Below are the code and all the weights of a small trained network. Each question names an input and a class and asks about switching units off, where a switched-off unit gives its printed mean instead of its output.

import numpy as np


def w(rows, s, z=0):
    codes = np.array(rows[::2]) - 128.0
    scale = np.full(codes.shape[1], s)
    scale[-1] = z or s
    return codes * scale


def norm(h):
    return h / np.sqrt((h * h).mean(-1, keepdims=True) + 1e-5)


def f(y):
    return np.maximum(y, 0)


def log_softmax(a):
    a = a - a.max(-1, keepdims=True)
    return a - np.log(np.exp(a).sum(-1, keepdims=True))


def net(x, mask):
    res = np.array(x, float).reshape(1, 6) / 4 @ E
    u = 0
    for l in range(2):
        y = f(norm(res) @ A[l][:, :-1].T + A[l][:, -1])
        res = res + np.where(mask[u : u + 11], y, B[l][:, -1]) @ B[l][:, :-1]
        u += 11
    return log_softmax(norm(res)[-1] @ U[:, :-1].T + U[:, -1])


A, B = {}, {}
E = w([
[132,232,217,44,72,168,103,124,158,219],'x0',
[129,128,128,128,128,126,127,128,128,128],'x1',
[76,133,85,143,195,146,63,213,189,201],'x2',
[60,110,175,76,124,150,65,176,95,55],'x3',
[109,38,145,64,149,136,155,109,100,195],'x4',
[80,176,2,79,166,143,133,65,48,116],'x5',
],0.0067)
A[0] = w([
[142,154,201,123,113,130,133,143,147,158,78],'L0N0',
[159,171,125,139,120,122,152,102,138,193,45],'L0N1',
[136,187,154,81,106,135,116,92,119,155,2],'L0N2',
[104,198,101,70,124,134,137,101,112,146,55],'L0N3',
[96,163,177,55,121,123,95,157,108,98,52],'L0N4',
[155,172,173,88,107,126,161,90,113,110,53],'L0N5',
[154,160,125,136,126,119,152,119,125,178,28],'L0N6',
[112,175,126,107,141,131,99,162,146,186,59],'L0N7',
[147,125,146,107,124,133,128,102,121,111,21],'L0N8',
[151,253,138,143,111,133,111,145,139,99,54],'L0N9',
[130,90,154,44,122,137,141,112,109,203,56],'L0N10',
],0.022,0.006)
B[0] = w([
[195,144,173,98,110,119,146,177,106,125,227],'L0N0',
[136,113,115,123,117,200,139,78,195,117,208],'L0N1',
[146,135,128,87,128,143,251,213,113,102,211],'L0N2',
[225,142,130,95,143,121,71,156,64,136,230],'L0N3',
[148,123,98,127,125,211,143,68,200,118,221],'L0N4',
[57,159,108,170,67,136,121,152,119,189,210],'L0N5',
[132,131,104,134,129,181,120,92,153,105,177],'L0N6',
[75,166,94,142,91,139,169,180,115,167,223],'L0N7',
[96,136,113,157,92,116,128,124,122,143,147],'L0N8',
[64,88,167,135,204,34,102,76,157,105,230],'L0N9',
[65,107,166,144,200,34,96,82,161,95,248],'L0N10',
],0.023,0.012)
A[1] = w([
[139,141,125,106,181,145,144,143,154,111,104],'L1N0',
[193,139,102,95,130,135,91,130,49,131,26],'L1N1',
[40,173,103,154,80,150,86,191,118,241,16],'L1N2',
[93,131,178,142,91,126,152,129,182,137,125],'L1N3',
[250,128,234,118,86,118,83,167,114,149,61],'L1N4',
[141,101,103,133,128,168,150,94,139,134,15],'L1N5',
[95,98,134,91,95,216,97,119,141,70,2],'L1N6',
[117,144,108,99,145,125,110,137,144,128,76],'L1N7',
[174,126,105,140,116,205,135,75,171,134,14],'L1N8',
[149,69,73,159,125,119,185,146,77,44,38],'L1N9',
[106,132,136,140,53,114,171,75,59,104,45],'L1N10',
],0.018,0.0023)
B[1] = w([
[113,121,170,163,34,143,85,129,89,132,215],'L1N0',
[179,95,103,129,122,139,83,118,53,165,173],'L1N1',
[103,90,92,228,50,112,163,126,108,150,190],'L1N2',
[168,119,63,117,160,140,70,123,59,120,253],'L1N3',
[156,119,69,81,155,128,88,95,3,164,191],'L1N4',
[130,149,135,117,109,162,73,126,148,89,162],'L1N5',
[178,153,97,148,138,155,136,76,193,130,169],'L1N6',
[182,63,144,177,107,106,148,124,134,121,166],'L1N7',
[156,124,117,121,126,192,111,97,184,91,184],'L1N8',
[123,184,186,56,127,137,176,148,150,134,212],'L1N9',
[91,78,95,225,117,115,107,178,159,153,166],'L1N10',
],0.016,0.011)
U = w([
[128,187,190,57,107,140,225,211,145,130,2],'0',
[56,94,172,140,208,9,84,60,155,91,195],'1',
[172,137,96,134,103,221,99,56,204,90,96],'2',
[86,113,70,227,47,116,147,161,103,178,163],'3',
[213,120,101,83,136,123,71,114,9,158,163],'4',
],0.012,0.00069)

Each question gives the input, the list of numbers given to net, and the class t.
The units are the neurons (one row each of A and B). Each row of codes is followed by its name. A weight is (code - 128) times the scale printed after its matrix; where a second scale follows, it is the last column's (A, B and U).
mask holds one flag per neuron, layer by layer. A switched-off neuron (its flag False) gives its mean, the last column of its row in B, instead of its output. The means were averaged over made-up inputs and are rounded, as every weight is.
A unit's drop is (log p(t) with every unit on - log p(t) with that unit switched off) / (log p(t) with every unit on - log p(t) with every unit switched off).
The circuit of an input: a set's keep is (log p(t) with only the set's units on - log p(t) with every unit switched off) / (log p(t) with every unit on - log p(t) with every unit switched off). Starting from the 12 units with the biggest drops (on a tie, the unit counted first), units are removed one at a time, each time the one whose removal leaves the highest keep (on an exact tie, the one counted first), for as long as the keep stays at least 0.8.
units of the circuit, in order: the units of the circuit, biggest drop first
unit that matters most: the unit with the biggest drop
top k neurons: the k neurons with the biggest drops, biggest first
k most important neurons of layer l: the k neurons of layer l with the biggest drops, biggest first
input [2,-4,5,-3,4,5], class 3: top 3 neurons : [L0N9; L0N7; L0N0]
input [1,3,-8,-1,-6,0], class 3: unit that matters most : L0N5
input [8,6,7,-4,7,-3], class 0: top 3 neurons : [L0N0; L0N7; L0N5]
input [-1,7,6,-8,7,1], class 2: top 3 neurons : [L0N1; L0N9; L0N6]
input [-8,-1,-6,6,-5,6], class 0: top 3 neurons : [L1N9; L0N3; L0N10]
input [3,-2,6,-2,-4,6], class 3: 4 most important neurons of layer 0 : [L0N7; L0N10; L0N0; L0N9]
input [8,3,-3,-4,5,-3], class 0: 3 most important neurons of layer 0 : [L0N2; L0N0; L0N10]
input [-7,0,8,7,0,-6], class 3: top 4 neurons : [L0N2; L0N4; L0N0; L0N1]
input [7,-7,-4,1,-7,5], class 0: top 3 neurons : [L0N2; L0N10; L0N3]
input [3,-8,-7,-3,-7,-5], class 1: top 2 neurons : [L0N9; L0N7]
input [-4,7,-4,-2,-8,-8], class 1: top 2 neurons : [L0N9; L0N3]
input [5,8,-1,3,-3,-6], class 4: top 4 neurons : [L0N0; L1N4; L1N3; L0N10]
input [-6,0,7,8,1,-8], class 2: units of the circuit, in order : [L0N10; L1N6]
input [0,6,8,3,7,5], class 3: unit that matters most : L0N7
input [-3,3,-1,-1,3,0], class 0: units of the circuit, in order : [L0N9; L0N5; L1N9]
input [5,4,-8,5,-5,-4], class 3: 2 most important neurons of layer 0 : [L0N5; L0N10]
input [2,5,5,0,5,-3], class 1: top 2 neurons : [L0N10; L0N5]
input [-6,-5,-1,-5,1,-8], class 4: units of the circuit, in order : [L0N10; L1N4]
input [-5,-7,-5,0,-4,-1], class 0: units of the circuit, in order : [L0N10; L1N9]
input [1,-8,0,1,-8,1], class 1: units of the circuit, in order : [L0N9]
